Below are the code and all the weights of a small trained network. Each question names an input and a target symbol and asks about switching units off, where a switched-off unit gives its printed mean instead of its output.

import numpy as np


def w(rows, s, z=0):
    codes = np.array(rows[::2]) - 128.0
    scale = np.full(codes.shape[1], s)
    scale[-1] = z or s
    return codes * scale


def f(y):
    return y / 2 * (1 + np.tanh(0.7978845608 * (y + 0.044715 * y**3)))


def softmax(a):
    e = np.exp(a - a.max(-1, keepdims=True))
    return e / e.sum(-1, keepdims=True)


def log_softmax(a):
    a = a - a.max(-1, keepdims=True)
    return a - np.log(np.exp(a).sum(-1, keepdims=True))


def net(x, mask):
    ids = ['ΔΠΣΦΩαγηξτ'.index(c) for c in x.split()]
    T = len(ids)
    res = E[ids] + P[:T]
    q, k, v = (res @ M[0].T for M in (Q, K, V))
    z = softmax(np.where(np.tri(T) > 0, q @ k.T / 4**0.5, -1e9)) @ v
    res = res + np.where(mask[0], z, O[0][:, -1]) @ O[0][:, :-1]
    y = f(res @ A[0][:, :-1].T + A[0][:, -1])
    res = res + np.where(mask[1:17], y, B[0][:, -1]) @ B[0][:, :-1]
    return log_softmax(res[-1] @ U[:, :-1].T + U[:, -1])


Q, K, V, O, A, B = {}, {}, {}, {}, {}, {}
E = w([
[90,106,120,166],'Δ',
[124,146,216,118],'Π',
[110,123,124,255],'Σ',
[144,144,126,220],'Φ',
[70,125,145,183],'Ω',
[26,115,172,47],'α',
[47,130,135,104],'γ',
[58,138,160,103],'η',
[48,66,107,123],'ξ',
[71,155,209,81],'τ',
],0.018)
P = w([
[114,191,252,99],'0',
[72,92,95,165],'1',
[146,47,105,120],'2',
[95,79,114,144],'3',
[192,102,99,125],'4',
[134,127,117,106],'5',
[120,100,100,100],'6',
[126,122,125,151],'7',
[147,107,112,166],'8',
[121,106,118,100],'9',
],0.011)
Q[0] = w([
[76,3,146,162],'H1',
[234,135,48,97],'H1',
[85,151,211,168],'H1',
[66,77,146,193],'H1',
],0.0084)
K[0] = w([
[78,214,255,173],'H1',
[157,86,138,166],'H1',
[201,176,235,131],'H1',
[204,153,146,131],'H1',
],0.0085)
V[0] = w([
[75,119,127,33],'H1',
[51,7,98,68],'H1',
[70,42,123,173],'H1',
[41,166,73,86],'H1',
],0.012)
O[0] = w([
[219,131,2,218,255],'H1',
[175,57,112,233,145],'H1',
[150,119,224,205,182],'H1',
[104,105,97,197,188],'H1',
],0.0092,0.0053)
A[0] = w([
[200,51,82,159,140],'N1',
[106,219,200,137,251],'N2',
[135,138,46,191,141],'N3',
[5,155,74,24,151],'N4',
[255,95,149,182,133],'N5',
[52,99,234,85,95],'N6',
[166,227,183,247,124],'N7',
[130,84,26,157,98],'N8',
[125,170,203,104,60],'N9',
[69,77,70,18,136],'N10',
[36,145,155,100,116],'N11',
[251,203,138,132,210],'N12',
[33,143,117,63,172],'N13',
[108,139,189,126,74],'N14',
[90,77,184,204,117],'N15',
[139,84,156,98,112],'N16',
],0.0074,0.0032)
B[0] = w([
[141,212,156,104,245],'N1',
[101,138,59,56,184],'N2',
[197,205,145,50,254],'N3',
[143,156,200,97,213],'N4',
[110,142,86,161,223],'N5',
[69,125,139,166,200],'N6',
[81,64,131,41,219],'N7',
[95,110,170,176,244],'N8',
[82,105,175,133,153],'N9',
[169,210,76,121,177],'N10',
[123,135,166,129,179],'N11',
[100,210,16,97,137],'N12',
[254,79,192,141,192],'N13',
[194,126,185,183,144],'N14',
[170,27,89,146,231],'N15',
[62,141,94,224,126],'N16',
],0.0053,0.0092)
U = w([
[46,2,82,49,67],'Δ',
[185,137,127,29,165],'Π',
[133,5,205,59,64],'Σ',
[131,115,171,67,81],'Φ',
[81,35,150,88,254],'Ω',
[227,196,176,178,28],'α',
[62,117,82,145,73],'γ',
[69,111,56,102,136],'η',
[199,29,191,146,168],'ξ',
[104,217,73,98,182],'τ',
],0.0078,0.0027)

Each question gives the input, a string of symbols that net reads in full, and the target symbol t.
The units are the heads (4 rows each of Q, K, V and O) and the neurons (one row each of A and B). Each row of codes is followed by its name. A weight is (code - 128) times the scale printed after its matrix; where a second scale follows, it is the last column's (O, A, B and U).
mask holds one flag per unit, heads first, then neurons. A switched-off unit (its flag False) gives its mean, the last column of its rows in O or B, instead of its output. The means were averaged over made-up inputs and are rounded, as every weight is.
A unit's drop is (log p(t) with every unit on - log p(t) with that unit switched off) / (log p(t) with every unit on - log p(t) with every unit switched off).
The circuit of an input: a set's keep is (log p(t) with only the set's units on - log p(t) with every unit switched off) / (log p(t) with every unit on - log p(t) with every unit switched off). Starting from the 12 units with the biggest drops (on a tie, the unit counted first), units are removed one at a time, each time the one whose removal leaves the highest keep (on an exact tie, the one counted first), for as long as the keep stays at least 0.8.
units of the circuit, in order: the units of the circuit, biggest drop first
most important unit: the unit with the biggest drop
top k neurons: the k neurons with the biggest drops, biggest first
drop when u is switched off: that unit's drop, to one decimal
input τ τ η Ω Δ Π α Ω Δ, target τ: units of the circuit, in order : H1; N13; N3
input α τ τ Σ α Φ Ω, target α: units of the circuit, in order : H1; N3
input ξ γ Σ η, target ξ: units of the circuit, in order : H1
input τ Δ Σ Φ τ ξ Σ τ Π Σ, target τ: units of the circuit, in order : H1; N13
input τ Ω α γ, target τ: units of the circuit, in order : H1; N15
input Π Ω γ ξ ξ, target Π: units of the circuit, in order : H1; N10
input τ η τ Ω Ω α ξ, target τ: units of the circuit, in order : H1; N10; N15
input α τ η, target α: units of the circuit, in order : H1; N1
input α Σ Ω, target α: top 2 neurons : N3; N1
input τ Φ η γ, target τ: units of the circuit, in order : H1; N10
input α Ω Ω Φ ξ ξ ξ ξ ξ, target α: top 2 neurons : N3; N1
input Σ τ η η, target Σ: units of the circuit, in order : H1; N13
input τ Σ ξ ξ Ω τ ξ Ω τ, target τ: units of the circuit, in order : H1; N15
input Π Σ Σ Σ τ Ω Φ γ, target Π: units of the circuit, in order : H1; N13
input ξ ξ η γ, target ξ: top neuron : N15
input τ ξ τ Σ, target τ: units of the circuit, in order : H1; N3
input ξ γ ξ τ, target ξ: top 2 neurons : N15; N2
input Σ ξ Δ, target Σ: drop when N9 is switched off : 0.1
input τ Δ Ω Σ ξ γ ξ ξ Σ Ω, target τ: drop when N15 is switched off : 0.2
input Π γ τ, target Π: drop when N10 is switched off : 0.2
input τ η τ η α ξ τ Φ, target τ: most important unit : N12
